Below are the code and all the weights of a small trained network. Each question names an input and a target symbol and asks about switching units off, where a switched-off unit gives its printed mean instead of its output.

import numpy as np


def w(rows, s, z=0):
    codes = np.array(rows[::2]) - 128.0
    scale = np.full(codes.shape[1], s)
    scale[-1] = z or s
    return codes * scale


def f(y):
    return y / 2 * (1 + np.tanh(0.7978845608 * (y + 0.044715 * y**3)))


def softmax(a):
    e = np.exp(a - a.max(-1, keepdims=True))
    return e / e.sum(-1, keepdims=True)


def log_softmax(a):
    a = a - a.max(-1, keepdims=True)
    return a - np.log(np.exp(a).sum(-1, keepdims=True))


def net(x, mask):
    ids = ['αβγζηθξπσφψω'.index(c) for c in x.split()]
    T = len(ids)
    res = E[ids] + P[:T]
    r = res
    for j in range(3):
        rows = slice(2 * j, 2 * j + 2)
        q, k, v = (r @ M[0][rows].T for M in (Q, K, V))
        z = softmax(np.where(np.tri(T) > 0, q @ k.T / 2**0.5, -1e9)) @ v
        o = O[0][rows]
        res = res + np.where(mask[j], z, o[:, -1]) @ o[:, :-1]
    y = f(res @ A[0][:, :-1].T + A[0][:, -1])
    res = res + np.where(mask[3:19], y, B[0][:, -1]) @ B[0][:, :-1]
    return log_softmax(res[-1] @ U[:, :-1].T + U[:, -1])


Q, K, V, O, A, B = {}, {}, {}, {}, {}, {}
E = w([
[142,66,143,157],'α',
[121,156,79,223],'β',
[105,186,134,160],'γ',
[100,188,132,158],'ζ',
[85,188,127,162],'η',
[193,147,112,135],'θ',
[80,98,112,202],'ξ',
[19,218,143,158],'π',
[178,173,223,146],'σ',
[53,124,216,114],'φ',
[6,101,116,193],'ψ',
[107,171,205,162],'ω',
],0.02)
P = w([
[166,170,36,98],'0',
[152,160,57,104],'1',
[146,162,79,126],'2',
[142,159,103,145],'3',
[134,149,118,163],'4',
[128,144,135,181],'5',
[130,138,154,196],'6',
[119,137,172,213],'7',
[121,134,193,235],'8',
[118,126,202,241],'9',
[108,121,207,254],'10',
],0.0085)
Q[0] = w([
[103,254,178,202],'head 1',
[79,181,110,175],'head 1',
[170,101,125,103],'head 2',
[179,83,179,115],'head 2',
[98,119,73,219],'head 3',
[60,177,178,150],'head 3',
],0.016)
K[0] = w([
[100,144,239,254],'head 1',
[90,76,199,216],'head 1',
[123,169,98,94],'head 2',
[73,114,26,78],'head 2',
[182,80,115,128],'head 3',
[130,133,224,196],'head 3',
],0.0099)
V[0] = w([
[27,114,192,114],'head 1',
[18,3,86,160],'head 1',
[139,165,51,129],'head 2',
[81,116,196,161],'head 2',
[186,135,66,102],'head 3',
[95,123,158,90],'head 3',
],0.011)
O[0] = w([
[39,198,45,47,255],'head 1',
[93,29,2,113,182],'head 1',
[86,36,87,97,157],'head 2',
[137,102,84,91,192],'head 2',
[39,156,79,163,65],'head 3',
[157,118,61,45,88],'head 3',
],0.0065)
A[0] = w([
[165,83,139,83,191],'neuron 1',
[115,131,192,146,149],'neuron 2',
[121,77,127,151,131],'neuron 3',
[145,93,139,151,131],'neuron 4',
[181,35,162,123,91],'neuron 5',
[203,72,124,96,142],'neuron 6',
[250,129,95,104,167],'neuron 7',
[127,184,93,38,160],'neuron 8',
[104,113,176,180,102],'neuron 9',
[102,109,172,193,120],'neuron 10',
[158,95,139,169,107],'neuron 11',
[129,111,87,183,178],'neuron 12',
[166,180,71,154,31],'neuron 13',
[189,148,109,182,84],'neuron 14',
[118,106,111,166,183],'neuron 15',
[109,100,110,184,1],'neuron 16',
],0.015,0.0064)
B[0] = w([
[178,233,91,32,129],'neuron 1',
[168,138,106,115,205],'neuron 2',
[141,202,160,135,176],'neuron 3',
[138,165,98,121,139],'neuron 4',
[188,129,126,156,141],'neuron 5',
[183,205,101,171,131],'neuron 6',
[2,197,48,162,153],'neuron 7',
[68,92,200,102,206],'neuron 8',
[100,153,79,114,181],'neuron 9',
[109,120,63,101,197],'neuron 10',
[109,152,142,139,151],'neuron 11',
[169,87,181,146,254],'neuron 12',
[155,105,164,24,153],'neuron 13',
[134,87,118,29,173],'neuron 14',
[170,95,125,134,218],'neuron 15',
[144,176,163,37,186],'neuron 16',
],0.0097,0.0098)
U = w([
[199,146,94,185,73],'α',
[197,101,125,55,70],'β',
[151,134,118,119,85],'γ',
[144,132,124,124,85],'ζ',
[123,143,129,183,255],'η',
[94,165,25,150,162],'θ',
[163,70,162,221,229],'ξ',
[67,144,155,182,67],'π',
[147,192,114,76,12],'σ',
[122,120,184,84,56],'φ',
[98,84,69,84,68],'ψ',
[162,156,254,145,140],'ω',
],0.014,0.0091)

Each question gives the input, a string of symbols that net reads in full, and the target symbol t.
The units are the heads (2 rows each of Q, K, V and O) and the neurons (one row each of A and B). Each row of codes is followed by its name. A weight is (code - 128) times the scale printed after its matrix; where a second scale follows, it is the last column's (O, A, B and U).
mask holds one flag per unit, heads first, then neurons. A switched-off unit (its flag False) gives its mean, the last column of its rows in O or B, instead of its output. The means were averaged over made-up inputs and are rounded, as every weight is.
A unit's drop is (log p(t) with every unit on - log p(t) with that unit switched off) / (log p(t) with every unit on - log p(t) with every unit switched off).
The circuit of an input: a set's keep is (log p(t) with only the set's units on - log p(t) with every unit switched off) / (log p(t) with every unit on - log p(t) with every unit switched off). Starting from the 12 units with the biggest drops (on a tie, the unit counted first), units are removed one at a time, each time the one whose removal leaves the highest keep (on an exact tie, the one counted first), for as long as the keep stays at least 0.8.
circuit, biggest first: the units of the circuit, biggest drop first
most important unit: the unit with the biggest drop
k most important neurons: the k neurons with the biggest drops, biggest first
heads that matter: for each layer, one digit per head in row order, 1 if its drop is at least 0.15 and else 0, layers parted by /
input ω η ψ β η θ θ, target θ: most important neuron -> [neuron 7]
input φ ζ φ η η, target φ: heads that matter -> 101
input η β ζ θ β ψ β η θ η γ, target θ: 2 most important neurons -> [neuron 8; neuron 12]
input η θ ψ θ θ ζ ζ ζ φ ζ, target φ: 2 most important neurons -> [neuron 8; neuron 13]
input η α θ β η η ζ η ψ ζ, target ψ: heads that matter -> 100
input φ π ξ η η π, target π: circuit, biggest first -> [neuron 8; head 1; neuron 16]
input ω η γ ξ ψ η θ π η, target π: heads that matter -> 100
input η ω ζ ω ξ ξ ω φ φ ω γ, target ω: circuit, biggest first -> [head 1; head 3]
input γ γ θ π ζ η ψ η α η β, target β: 3 most important neurons -> [neuron 16; neuron 14; neuron 13]
input ζ α σ θ π θ η θ η, target θ: 3 most important neurons -> [neuron 12; neuron 8; neuron 10]
input ξ ω η ω ζ, target ω: heads that matter -> 100
input η η η α ω η θ, target θ: 3 most important neurons -> [neuron 7; neuron 12; neuron 8]
input β ψ η γ, target ψ: circuit, biggest first -> [head 1; neuron 8]
input φ φ θ π ψ ξ η, target ψ: circuit, biggest first -> [head 1]
input ω η θ ξ, target ξ: 2 most important neurons -> [neuron 12; neuron 15]
input η θ θ ψ η, target ψ: circuit, biggest first -> [head 1; neuron 8]
input θ η γ β φ π π, target φ: circuit, biggest first -> [neuron 8; head 3; head 1]
input η β σ η γ, target σ: heads that matter -> 110
input η η η, target η: heads that matter -> 110
input θ η γ β π ξ σ β σ β, target σ: 2 most important neurons -> [neuron 9; neuron 14]
input γ θ η ψ η η ω η ζ, target ω: heads that matter -> 111
input η γ ω φ θ η η φ θ γ α, target α: most important unit -> neuron 5
input η π ω ξ π θ θ γ, target θ: circuit, biggest first -> [neuron 12; neuron 8]
input ω η ξ ω θ α ψ θ α φ, target φ: 2 most important neurons -> [neuron 8; neuron 10]
input ω ψ ψ α ξ γ ζ ω ψ η π, target ψ: 2 most important neurons -> [neuron 8; neuron 3]
